Here is a tiny trained network, its code and every weight. The questions are about switching its units off for an input and a class, where a switched-off unit gives its printed mean instead of its output.

import numpy as np


def w(rows, s, z=0):
    codes = np.array(rows[::2]) - 128.0
    scale = np.full(codes.shape[1], s)
    scale[-1] = z or s
    return codes * scale


def f(y):
    return np.maximum(y, 0)


def log_softmax(a):
    a = a - a.max(-1, keepdims=True)
    return a - np.log(np.exp(a).sum(-1, keepdims=True))


def net(x, mask):
    res = np.array(x, float).reshape(1, 6) / 4 @ E
    y = f(res @ A[0][:, :-1].T + A[0][:, -1])
    res = res + np.where(mask, y, B[0][:, -1]) @ B[0][:, :-1]
    return log_softmax(res[-1] @ U[:, :-1].T + U[:, -1])


A, B = {}, {}
E = w([
[119,254,111],'x0',
[208,156,213],'x1',
[124,126,126],'x2',
[128,123,129],'x3',
[124,125,130],'x4',
[214,123,42],'x5',
],0.0086)
A[0] = w([
[139,15,161,83],'N1',
[189,162,227,213],'N2',
[69,92,33,223],'N3',
[57,132,47,187],'N4',
[235,114,78,108],'N5',
[21,112,241,108],'N6',
[53,113,79,103],'N7',
[92,236,78,128],'N8',
[126,78,101,172],'N9',
[224,125,53,121],'N10',
[129,51,140,73],'N11',
[167,128,193,197],'N12',
[143,118,109,253],'N13',
[112,244,103,123],'N14',
[56,96,227,99],'N15',
[211,126,163,172],'N16',
[173,113,201,68],'N17',
[88,90,92,182],'N18',
[37,182,196,134],'N19',
[97,119,78,30],'N20',
[58,115,69,228],'N21',
[40,131,87,171],'N22',
[229,130,51,112],'N23',
[189,139,172,210],'N24',
[80,131,148,98],'N25',
[109,254,141,134],'N26',
[158,126,155,114],'N27',
[101,155,203,146],'N28',
[136,250,102,119],'N29',
[138,44,149,68],'N30',
[202,199,184,149],'N31',
],0.008,0.0036)
B[0] = w([
[196,58,151,198],'N1',
[70,131,158,254],'N2',
[90,160,186,232],'N3',
[95,169,181,212],'N4',
[77,126,102,208],'N5',
[71,88,2,238],'N6',
[122,175,156,180],'N7',
[175,48,179,210],'N8',
[134,130,155,180],'N9',
[23,107,88,214],'N10',
[177,99,142,169],'N11',
[61,170,157,209],'N12',
[91,142,161,197],'N13',
[189,13,145,213],'N14',
[111,129,59,211],'N15',
[57,171,160,207],'N16',
[124,160,133,174],'N17',
[129,155,187,188],'N18',
[109,60,52,223],'N19',
[101,180,166,145],'N20',
[106,151,210,217],'N21',
[141,144,177,200],'N22',
[2,116,68,216],'N23',
[53,139,154,214],'N24',
[96,157,95,156],'N25',
[156,56,124,228],'N26',
[101,165,142,154],'N27',
[89,117,113,197],'N28',
[173,36,128,217],'N29',
[169,63,152,174],'N30',
[92,113,159,230],'N31',
],0.006,0.0064)
U = w([
[116,145,122,253],'0',
[109,139,128,204],'1',
[78,130,9,37],'2',
[95,189,202,30],'3',
[202,66,135,114],'4',
[129,157,116,196],'5',
[203,235,95,18],'6',
],0.011,0.0047)

Each question gives the input, the list of numbers given to net, and the class t.
The units are the neurons (one row each of A and B). Each row of codes is followed by its name. A weight is (code - 128) times the scale printed after its matrix; where a second scale follows, it is the last column's (A, B and U).
mask holds one flag per neuron, in row order. A switched-off neuron (its flag False) gives its mean, the last column of its row in B, instead of its output. The means were averaged over made-up inputs and are rounded, as every weight is.
A unit's drop is (log p(t) with every unit on - log p(t) with that unit switched off) / (log p(t) with every unit on - log p(t) with every unit switched off).
The circuit of an input: a set's keep is (log p(t) with only the set's units on - log p(t) with every unit switched off) / (log p(t) with every unit on - log p(t) with every unit switched off). Starting from the 12 units with the biggest drops (on a tie, the unit counted first), units are removed one at a time, each time the one whose removal leaves the highest keep (on an exact tie, the one counted first), for as long as the keep stays at least 0.8.
circuit, biggest first: the units of the circuit, biggest drop first
top k neurons: the k neurons with the biggest drops, biggest first
drop of u: that unit's drop, to one decimal
input [-8,-7,-2,0,-7,-1], class 4: circuit, biggest first : [N1]
input [7,4,-5,-7,3,-8], class 2: circuit, biggest first : [N6; N19]
input [8,3,-5,-7,3,6], class 4: circuit, biggest first : [N14; N29]
input [-7,7,1,4,-4,8], class 2: circuit, biggest first : [N23; N10]
input [6,-7,0,3,-4,-2], class 3: top 2 neurons : [N4; N21]
input [5,2,-3,6,5,-8], class 2: top 2 neurons : [N6; N19]
input [-8,-2,6,6,4,0], class 4: circuit, biggest first : [N1; N30]
input [7,2,-1,-5,6,-7], class 2: circuit, biggest first : [N6; N19]
input [-2,0,-1,-4,4,-5], class 2: circuit, biggest first : [N6; N15; N19]
input [-1,4,6,6,-7,8], class 2: circuit, biggest first : [N23; N10]
input [-4,-3,-1,1,3,-7], class 2: top 2 neurons : [N6; N15]
input [-6,4,-2,0,3,8], class 2: top 2 neurons : [N23; N10]
input [-8,-2,8,-3,-7,-7], class 4: top 2 neurons : [N1; N30]
input [-8,-6,-6,5,-6,1], class 4: top 2 neurons : [N1; N30]
input [-8,-8,2,-4,-6,5], class 3: top neuron : [N3]
input [2,0,-4,1,-5,-6], class 2: drop of N15 : 0.1
input [3,-6,2,-5,0,-2], class 3: drop of N21 : 0.2
input [8,-1,-7,-3,5,5], class 4: drop of N8 : 0.2
